In the rows, zero is written as 128.
Each row has a class, written after it, and each block has its own classes.
[ 88 125 112 128 121 112 134 130 134  95 111 159 167 153  94 129 148 121
 120 119 182 106  97 110 126 135  97 144 164 115 175 138 122] | tura
[104 154 153  97  98  92 135 131 149 114 175 131 182 133 118 123 167 130
 147 133  58 132 102 148  71 108 142 146 161 145 135 109 106] | tura
[ 69 110 160 119 133 119 132 112 143 109 146 128 189 125 134 130 117 101
 102 118 114 120 106 108 124 158 107 154 171 128 161 157 105] | miba
[152 140 147  85 130 138 107 165  42 104 117 128 107 134 157 130 113 121
  93 127 186 118 155 152 121  83  94 113 107 130 164  74 146] | kedat
[154 149 108 119 134 158 133 168  66 165  93 138  98 166 157 136 103 152
 110 123 182 170 161 135 130 130 111 101 112  81 130 125 133] | Luse
[ 74 130 164 115 100 116 125 202 121  90  81  97  89 150  93 150 112 135
  68 105 172 129 189 138 131  82 113  85 168 107 153 178 135] | Luse
[130 163 137  73 244  78 142 139 170  96 161 162 177 110 123 119 132  78
 105 121 123 147 102 122  92 106 133 178 175  98 173 154 107] | miba
[ 79  44 151 158 100 125 102  97 140 145  96 163 141 128 120 145  95 133
 123 166 150  96 135 142 150 139  94  49 175 113 157 186  88] | kedat
[127  94 173 162 164 102  90 100  76 148  98 141  81  80 142 131  83 142
 158  93 155 153 166 118 130  81  80 120  90  81 120  90 174] | kedat
[119 125 123  91 139 144 153 147  67 158 128  91 125 146 114  97 122  87
  83 130 205 139 184 137 137 133 154 125  99  93 122 101 115] | simom
[ 86  92 129 124 122 130 105 100 147 110 121  98 106 156 139 144 143 174
 114 116  83  90 127 106 183 127 111 113 180 131 135 188 102] | lamik
[123 159 118 133 147 146 121 153 117  94 104 173 100 167 137 138 110 169
  94 122 201 158 153 131 131 100  59 137 131  90 146  87 150] | boven
[144 128 152 119  98 131 134 142  73 165 102 109  86 140 136 132 115 101
 139 100 169 179 186 112  96 137 142 105  88 104  89 106 130] | Tulat
[103 149 137 109 114  94 120 137  46 138  99 111 137 169 173 124  91 130
  94 136 155 150 143 149 121 128  76 134 109  70 117 119 164] | simom
[159 182 119 116 120  80 143 140 170 139 157 173 161 141 158 139 140 126
 132 122  65 162  90 137  60 171 136 152 149 126 152 176 124] | lasa
[131 142 154 100 128 127 129 152  55 129 122 159  87 129 171 134 128 137
 102 126 150 143 146 132 176 161 102 116 118 113 152 131 152] | lamik
[ 67 121 136 152 135 143 130 139 143 114 103 145  93 163 120 133  95 161
  68  92 147 137 165 118 152 139 109 111 202 110 157 218 116] | simom
[124  93 119 151 125 141 104 109 137 117  82 130  87 150 136 139 118 155
 150 113 136 123 146 121 131 109 105  77 164 149 128 153 123] | Tulat
[ 45 105 152 157  64 130 121 110 153 129 115 101 142 158 120 115  77 122
  82 171 134 112 162 157 153 140 118  50 160 101 122 216  96] | simom
[ 92 123 155  74  77  87 139 142 115 113 154 115 191 131 141 165 158 129
  98 101 105 117 105 132  76 136 142 139 159 121 164 146 109] | Tulat
[125 112 174 120 185 108 142 123 143 166 120 210 173 130 144 170 149 132
 143 125 118 153 111 111 105 164 105 109 164 106 189 158 113] | Tulat
[104 154 136 111 108 104 131 130 131  57 144 105 174 211 139 157 155 156
 116 127 132 108 103 122  89  91 120 167 154 141 174 166 122] | Luse
[124 121 124  64 170 108 115 140 138 104 128 140 179 123 155 110 149 128
 140 112 109  95  99 140  76  95 128 125 166 153 184 115 127] | tura
[ 68  84 117 156 133  96 124 142 146 143 110 158 118 152 123 123 116 127
  68 138 182 111 129 154 139 150 110  92 198 124 207 177 118] | kedat
[ 61 129 146 157 106 145 118  92 149  92 104 103 128 198 128 141 113 148
 120 142 150 124 142 102 158 127 102  91 163 101 130 188 106] | Tulat
[114 138 141  99 174 111 143 140 118 103 153 129 146  99 143 138 166 118
  77  95  95 113 113 121 114  99 105 179 180 145 148 103 138] | Tulat
[110 148 188  81 178  96 126 184  61 118 123 131 151 112 150 149 119 100
  61 144 140 124 124 148 134 100  97 128 127  90 168 131 158] | kedat
[ 94 111 140 111 137 140 126 160 169 148  99 112 165 129 158 144  90 130
  79 142 123 114 114 147 111 144 142  95 160  89 164 203 125] | miba
[151 157 130 123 139 149 125 151  47 116  88 162 108 173 142 133 122 124
 103 109 200 145 165 104 127 106  58 141 104  83 151 111 161] | tura
[112 148 182 123 151 132 149 165 120 106 140 134 151  73 103 132 132  85
  75 130 107 128 159 137 139  97  90 129 135 131 142 107 142] | lasa
[  4 114 134 150  73 143 137 134 161 149 113  98 158 146 128  94  74 149
  89 114 115 140 154 134 146 190 137  73 181 107 121 186 116] | simom
[ 68 111 124 141 121 133 105 131 167 130 102 137  80 156 142 120  87 151
  87 112 147 143 138 122 149 157  97  86 186 116 123 173  94] | boven
[ 49 135 143 130  73 146 124 155 159 126 102  90 125 189 103 131  86 146
  87  93 166 138 155 122 122 149 134  80 168 118 151 170  85] | simom
[120 135 115  89 142 117 117 171  61 144  87 128 105 139 141 120  78 107
  85 107 199 171 162 138 141 147 105  98 126  59 150 147 133] | miba
[ 85 146 141 127 133 155 139 148 173 124 115  98 122 164  97 116 130 121
  86 149 139 106 139 130 155 138 134 106 168 136 130 159 103] | simom
[105 150 148 104 149  82 131 138 123 114 144 112 154 163 121 132 147 102
 108 120 102 143 124 128 112 126 105 141 156 135 163 133 106] | lasa
[ 94 131 105 141 136 154 135 183 172 114 104 124 102 117 109 141 102 138
  51  82 168 125 113 113 131 130 124 133 159 126 125 151 125] | boven
[100 154 139 108 164  78 143 130 150  71 175 125 195 158  96 125 161  90
 100 138 109 115 114 113  92  94 119 182 163 132 150 137 111] | kedat
[ 99  91 125  71 121  66 112 125 154 154 158 118 161 143 188 121 164 148
  98 135  99  96  87 166  83 156 136 135 165 147 187 133 120] | boven
[111 149 131 119 157 112 146 161  68 133 105 147 154 170 165 127 101 120
  97 124 188 175 156 131  88 130 104 148 105  78 172  94 175] | lar
[117 137  90 134  73 173 115 130 136  98  81 116  65 217 122 107 101 102
 107 116 210 115 147  97 121 140 119 100 166 140 112 173  72] | tura
[122 143 120 148  90 160 113 135 164 109 111 137  62 179 128 139 114 163
  93 115 177 131 155 128 140 142 118 119 168 115 177 188 114] | miba
[ 53 149 168 149  89 151 124 122 162  93 135 128 113 140 127 138 100 148
  88 128 121 128 117 133 176 161 123  89 186 131 163 202  90] | lasa
[ 70 164 189  76 162 105 153 115 111  77 167 135 181 182 150 126 135 105
 124 142 132 166 120 107 109 161 152 194 162  99 154 164 107] | miba
[ 67 104 132 166 139 145 122 118 169 139 108 135 150 141 105 150 116 157
 115 141  98 120 100 114 170 156 107  97 181 117 151 178 105] | lar
[119 133 148  91 140 102 126 168 105 187 109 123 159 132 148 150 101 130
 103 108 119 180 148 137  87 139 111 125 126  45 144 124 131] | miba
[136 123 125 105 141 137 126 169  79 154 112 132 158 111 156 141  97 117
  91 108 159 128 109 136  99 126 114 124 113 112 148  90 136] | kedat
[ 46 145 142 103  72 128 108 171 146 100 119  83 148 160 137 124  94 147
  73 116 109 129 135 151 136 146 113  80 182 122 172 180 116] | miba
[ 93 133 131 111 130 126 121 146 109 142  98 113 129 143 142 116  93  97
  76 113 207 138 144 117 140 159  88 128 128  71 170 122 133] | miba
[119 168 139 100 130 118 129 154 100 152  90 148 106 139 135 116  99 116
  98 125 195 153 159 128 137 158  94 116 117  56 130 122 146] | simom
[112 165 116  91 118 146 110 142 124  63  89 114  79 180 123 116 116 147
 151 101 147 151 169 106 131 114 130  83 167 131 103 157 113] | Tulat
[ 65 132 141 121 108 121 131 137 146 122 112 128 124 158 143 118 102 147
 103 149 130 150 165 148 110 128 132 109 175  85 132 141 125] | lar
[ 65 116 113 110 146 140 113 146 144 109 103 106 133 152 147 118 117 149
  98 130 122  95  84 131 169 169 140  89 191 161 187 183 123] | lar
[132 137 111  73 163 128 134 113  55 144 137 135 150 143 176 102 103  93
 110  98 160 152 128  99 113 156 152 136 114  64 127 186 104] | tura
[130 138 127  76 202 107 152 121 157 130 168 185 211 141 198 119 134 110
 124 129 101 131  86 118  87 169 148 140 152 132 191 163 105] | lamik
[100 110 101 128 153 107 133 145 151 114  91 155 125 147 118 125  95 120
 112 144 138 148 140 142 102 116 130 106 191 105 119 162 110] | lar
[ 95 123 118  91 112  89 125 134 166 110 144 131 195 134 134 127 120 126
 117 151 118 126  92 156  80 121 124 117 147 119 121 116 100] | boven
[106 177 126 104 131 125 115 160  70 152  95 146 124 194 165 120  66 111
  86 117 191 183 155 109 124 168  77  95 123  44 137 137 113] | kedat
[120 158 166 102 150 110 147 139  81 175 134 162 114  93 139 131 125 103
 103 108 139 177 152 100 145 167  98 159 130  42  99 124 120] | Luse
[ 82 152 143 139 123 147 122 160 160 108 106 107 119 153 119 135  93 132
  65 129 104 133 157 134 154 116  99  68 177 110 144 203 105] | lasa
[108 108 144 106  84  77 119 129 112 114 134 142 200 142 155 151 134 114
 136 148 111 111  55 153  96 180 113 135 146 162 188 156 130] | miba
[116 146 144  94 141 147 146 170  81 146 103 117 134 125 127 136 122  98
  76  96 158 156 186 103 119 117  96 120 126  74 110  96 130] | Tulat
[ 59 134 122 149 101 127 112 148 144  76  84 101  83 226 117 146  93 170
  80 118 178 140 167 130 125  94 113 102 187 100 168 186 116] | lar
[ 36 130 130 143 118 138 153 153 163 154 101 149 130 159 112 136 132 144
  76 132 125 152 137 121 160 186 100  98 229  96 131 151  99] | Tulat
[153 168 123 107 176  92 145 160 138  93 115 178 154 183 124 126 128  94
 153 143 164 161 119 117  53 127 140 155 136 130 137 137 134] | kedat
[110 138 155 124 170 129 137 117 124 105 121 136 142 218 153 144 128 126
 111 129 191 139 152  97 101 106 104 153 144  96 177 158 106] | Luse
[108 116 114 138 139 166 104 147 146 139  89 103 117 167 152 141  74 171
 117 101 158 141 121 133 130 137 144  77 142 114 179 191 120] | miba

Next block, with new classes.
[115 123 119 112 131 121 123 136 136 143 144 125 116 134 151 129 130 143
 132 123 136 115 117 119 124 119 132 122 133 126 148 117 126] | Pup
[128 136  91 154 130 101 120 127 121 121 135 124 158 106 134 129 108 108
 121 127 100 119 105 113 142 105 144 126 118 137 128  97  93] | dabe
[130 145 129 165 115 162 102 139 127 146 113 122 138 133 102 147 116 119
 128 136 119 129 123 129 120 149 109 110 125 129 133 137 153] | zosi
[119 133 127 113 134 123 124 136 135 140 138 137 126 136 140 132 122 139
 145 118 131 112 117 118 117 112 121 136 132 124 144 125 123] | pepo
[178 158 109 125  92 104 135 115 106  98  90 111 138 113 143 128 111 154
  99 117 117 109  85 100 135 118 122 122 136 171 150 113 124] | luf
[121 125 130 104 142 131 126 133 131 142 147 135 118 138 139 126 128 135
 141 121 132 122 124 120 121 118 121 139 139 126 146 119 125] | pepo
[134 132 121 121 141 110 116 122 127 139 125 121 116 144 136 131 126 127
 125 128 117 136 114 140 141 124 141 130 141 123 123 147 130] | leba
[117 154 129 141 151 128  83 128 102 135 130 113 128 171 113 125 127 130
 124 134 137 138 129 142 115 108 113 140 130 144 124 137 132] | Dobag
[113 119 123 112 135 117 115 126 133 133 134 131 136 144 126 127 134 141
 140 119 139 115 120 123 121 121 119 119 130 117 146 125 131] | Dobag
[141 120 130 136 120 151 141 136 128 127 124 137 143 129 122 132 129 116
 128 116 123 138 135 129 141 132 122 150 123 122 123 134 113] | litif
[146 113 128 139 127 109 109 136 124 120 131 108 145 130 133 124 126 106
 116 128 127 147 118 124 134 143 146 143 141 119 118 145 136] | leba
[135 119 131 136 124 132 139 134 125 131 123 139 139 134 117 125 125 110
 139 127 115 146 141 129 139 131 121 153 126 129 122 125 121] | pepo
[117 121 127 101 127 110 151 111 135 121 121 123 118 119 120 136  93 117
 117 127 128 136  97 139 138 112 133 147 130 102 166 138 135] | dabe
[146 146 111 146 115 110 128 140 116 121 140 133 144 135 136 127 130 125
 141 147 144 115 121 124 125 125 150 136 120 110 122 124 129] | luf
[139 128 129 148 121 140 137 139 119 125 113 131 138 129 126 129 123 129
 132 111 120 136 135 138 138 134 115 154 117 132 117 127 122] | zosi
[138 122 128 137 121 139 140 135 128 126 128 135 144 139 123 130 122 124
 134 127 120 132 131 131 139 128 120 152 127 138 131 126 114] | pepo
[129 134 117 116 137  98 104 117 132 132 126 119 124 136 122 135 130 122
 117 130 119 132 111 126 133 122 133 147 133 112 116 134 142] | leba
[156 121 131 139 121 134 147 134 116 119 114 128 145 137 127 118 135 137
 134 125 124 143 136 126 144 124 125 149 114 125 128 126 121] | luf
[124 164 140 132 177  81 114 144 118  94 102 153 129 126  94 104 163 126
 137 121 156 100 168  85 148 109 134 111  81 157 185 153 148] | Dobag
[130 139 119 115 118 104 129 113 131 134 113  91 143 123 134 132 106 150
 110 117 130 103  88 104 124 129 119  99 132 132 131 123 127] | leba
[174  98  93 156 118 134 122 142 142 142 120 135 104  96 153 129 146 126
 120 120 111 112 126  93 148 136 129 126 126 139  95 128 128] | Pup
[117 135 127 118 131 127 122 136 129 150 127 129 114 136 135 137 128 145
 138 108 134 112 115 117 121 126 113 138 131 118 143 120 136] | zosi
[151 122 128 141 111 143 138 131 120 114 116 144 130 127 126 127 135 115
 130 128 106 134 140 125 142 131 124 144 124 131 124 119 120] | gid
[140 115 106 136 152 138  91 116 118 133 166 141 112 113 116 128 129 135
 130 136 132 125 140 127 121 142 130 139 119 148 141 114 136] | gid
[144 139 119 141 131 107 100 139 126 120 139 131 126 141 149 119 132  87
 125 153 121 148 143 134 133 143 141 150 112 133 121 148 132] | leba
[126 130 120 138 117 135 142 132 119 114 122 134 142 136 131 131 133 126
 132 116 113 141 143 131 136 132 116 150 119 123 124 124 115] | degup
[116 163 156 119  77 154 178 108 148 158  86 158 128 117 124 115  65 160
 141 178 170 113 143 165 137 115 106 162  79 112 152 117 112] | gid
[122 158 168  92 125 109 122 115 151 131 115 111 116 103 116 148 123 139
 115 119 130 132 102 130 117 132 117 105 147 140 183 126 154] | dabe
[171 202 121  80 142 118  66 123  71  89 128 104 125 100 151 150  87  91
 140 125 121 154 150 103 104 159 120  87  85 146  99 124 175] | degup
[125 133 122  72 117 138  98 119 106 106 174  95 117 115 143 128 133 131
 127  98 124 120 107 139 132 147 124 109 156 133 142 116 142] | degup
[140 146 108 138 136 122 118 142 147 143 135 147 120 119 143 124 121 147
 133 125 138 111 120 121 116 115 118 138 125 134 135 142 132] | pepo
[111  89 107  92 175 207 122 161  83  69 135 146 169 153 145 135  85  44
 132 115  80 159 135  89 138  82 128 127 107 121 168 118 125] | leba
[130 130 116 130 134 114 121 134 131 137 127 124 120 130 134 130 113 125
 129 139 127 136 121 132 143 118 150 131 136 123 116 135 128] | Pup
[110 199 106 151 179  95 158 119 126  93 120 175 169 133 105 109 114 157
 144 169 149  92 176 155 156  74 152 136  40 129 152 132  92] | dabe
[135 175  70 150 119  66 111 112 152 141 115  91 138 118  92 146  90 118
 112 143 112 113  62 116 147 119 153  60 107  54 114 180 152] | litif
[ 79 113 116 143  91 159 144 121  77 103  91 151 116 126 163 104  95  94
 132 135 122  75 143 103  81  61 106 129  78 129 147  80 111] | Pup
[139 119 104 144 163 144  81 137 114 116 160 130 105 126 130 117 118 118
 127 139 133 117 133 127 104 114 134 138 142 145 115 161 149] | pepo
[138  74 172  78 114 184 129  86 118 119  81 140 125  91 111 117  44  87
 139 189 105 158 150 129 170 106 153 133 109  88 167 109 129] | gid
[141 125 127 140 122 144 134 143 122 133 121 130 143 129 126 129 129 124
 132 106 116 144 131 132 145 135 115 151 119 117 119 118 124] | zosi
[141 148 125 124 139 123 116 124 123 131 129 123 123 136 123 140 118 117
 114 143 121 149 117 134 130 123 133 148 148 119 125 133 139] | dabe
[133 146 115 135 125 114  95 125 131 131 135 134 104 120 118 130 140 121
 134 133 101 122 119 134 135 119 138 123 145 129 107 131 138] | gid
[132 130 101 136 137 136 102 137 132 121 143 142 123 142 118 131 144 113
 128 133 139 118 131 125 115 127 108 131 111 111 122 146 159] | Dobag
[121 125 132 116 133 135 131 135 126 143 132 129 119 133 140 136 123 145
 139 112 138 113 119 124 121 130 123 132 134 116 147 117 130] | zosi
[ 82 176 133 125 162 102 147 119 121 120 118 128 110 168 131 121  73 106
 138 170 107 174 153 148 105  96 119 148  96 147 120 130 100] | gid
[126 123 129 126 134 120 142 137 130 138 129 131 126 145 139 126 143 156
 147 118 133 118 123 115 123 113 125 137 128 125 141 124 118] | luf
[145 178 121 112  90 155 109 124 128 115 120 131 148  90 126 150 112 106
 124 130  86 115  99 124 137 120 119  63 119 136 145  75 133] | gid
[165 136  96 145 106 171 133 135 135 134 111 148 146 101 102 137 107 130
 107 118 115 130  96 131 145 123 110 120 143 125 138 133 153] | pepo
[144 125 115 136 143 115 115 113 127 139 128 132 110 126 119 136 113 120
 130 140 111 138 126 133 128 127 132 131 127 133 126 132 131] | pepo
[119 124 131 112 131 130 119 132 134 150 132 123 116 135 137 136 128 146
 139 106 131 116 112 124 128 125 114 138 125 106 150 122 133] | zosi
[123 124  93 143 125 134  93 136 115 136 147 114 139 144 121 119 110 109
 122 142 128 138 132 111 141 140 116 151 103 145 129 135 133] | Pup
[174 139 101 132 132  70  76 162 113  86 148 123 139 133 176 137 162 123
 112  95 126 131 110  95 114 125 155 163 155 134 111 134 144] | Pup
[152 124 127 147 178 182  94  80  98  93 119 145 146  93 106 177  74 153
 129 161 121 115 166 151 105 116 140  97  65 159 158  95 123] | degup
[ 95 157  89 152 130 103  71 146 147 149 148 154 133 139 176 132 139 161
 168 114 110  99 131 123  90 102 114 131 107 119 118 133 111] | degup
[118 142 109 123 134 121 109 123 132 115 137 121 123 122 129 135 132 131
 131 131 106 117 128 120 132 122 127 121 135 127 109 128 126] | degup
[139 132 121 135 115 142 146 128 118 126 119 141 132 130 116 130 128 125
 131 123 115 128 135 121 145 129 116 140 114 131 129 108 118] | gid
[ 72 100  76 176 137  94 137 137  64  82 158 135 170 129  40 125 120  72
 178 125 152  99 154 127 144 165 192 111 127  87  96 165 158] | degup
[143 120 107 131 146 126 132 127 119 126 131 128 119 133 127 122 127 129
 129 134 112 137 118 123 141 104 137 136 123 119 129 126 125] | luf
[157 167 149 125 106 166  87 139 120 130 118 131 138  80 126 132 103 117
 132 125 112 133 122 138 154 116 130 116 130 168 125 100 124] | gid
[137 142 123 145 166 148 130 135 120 117 147 119 141 145 113 137 131 118
 114 146 141 126 146 109 117 130 130 128 118 128 115 130 119] | litif
[116 147 100 124 172   4 201 106 112  93  66 162 117 167  98 126 107 122
 149 145 134 153 153 116 127 141 165 102 112 107 140 178 144] | Dobag
[106 125 116 173  96  79 175 135 144 146 118  91 163 162 120  96 175 142
 150 100  98 112 146 105 158 163  88 122 103 141  85 145  75] | dabe
[115 131 115 167 153 119 124 132 146 142 162 123 126 133 107 142 127 129
 126 146 141 111 122 132 112 122 130 140 119 134 125 125 117] | pepo
[125 167 115  97 113 106 121 135 130 109 133 153 113 138 158 157 139  84
 130 118 104 143 114 143 100 126 116 140 124 115 117 114 156] | leba
[ 80 198  69 106 144  72 161 110 117 119 116 212 137 128  85 110 141 109
 155 134 104 114 172 109 154 117 121 140  83 158 133  89 114] | litif
[144 139 153  76 121 112 107 134 157 112 120  98 127  97 142 136 127 124
 127 120 105 124 114 105 169 131 135  94 126 150 145 126 132] | Pup
[126 143 107 115 122  92  97 104 121  91 118 136 146  93  80 157 131 130
 128  91  90 124 109 146 130 129 125 151 148 140  77 100 157] | zosi
[140 148 121 110  81 160 107 137 131 154 135 150  95  96 157 104 127 124
 146 137 117  93 116 133 154 124 131 100 152 144 139 115 124] | gid
[187 118  97 135 130 160 107 144  99 114  78 146 132 152 200 137 112 140
 119 129  98 119 134  63 110 103 117 113 118 132 138 130 125] | Pup
[137 131 128 139 122 147 145 133 121 122 122 137 155 136 118 131 130 119
 123 117 120 141 136 132 138 126 121 149 123 125 125 121 107] | litif
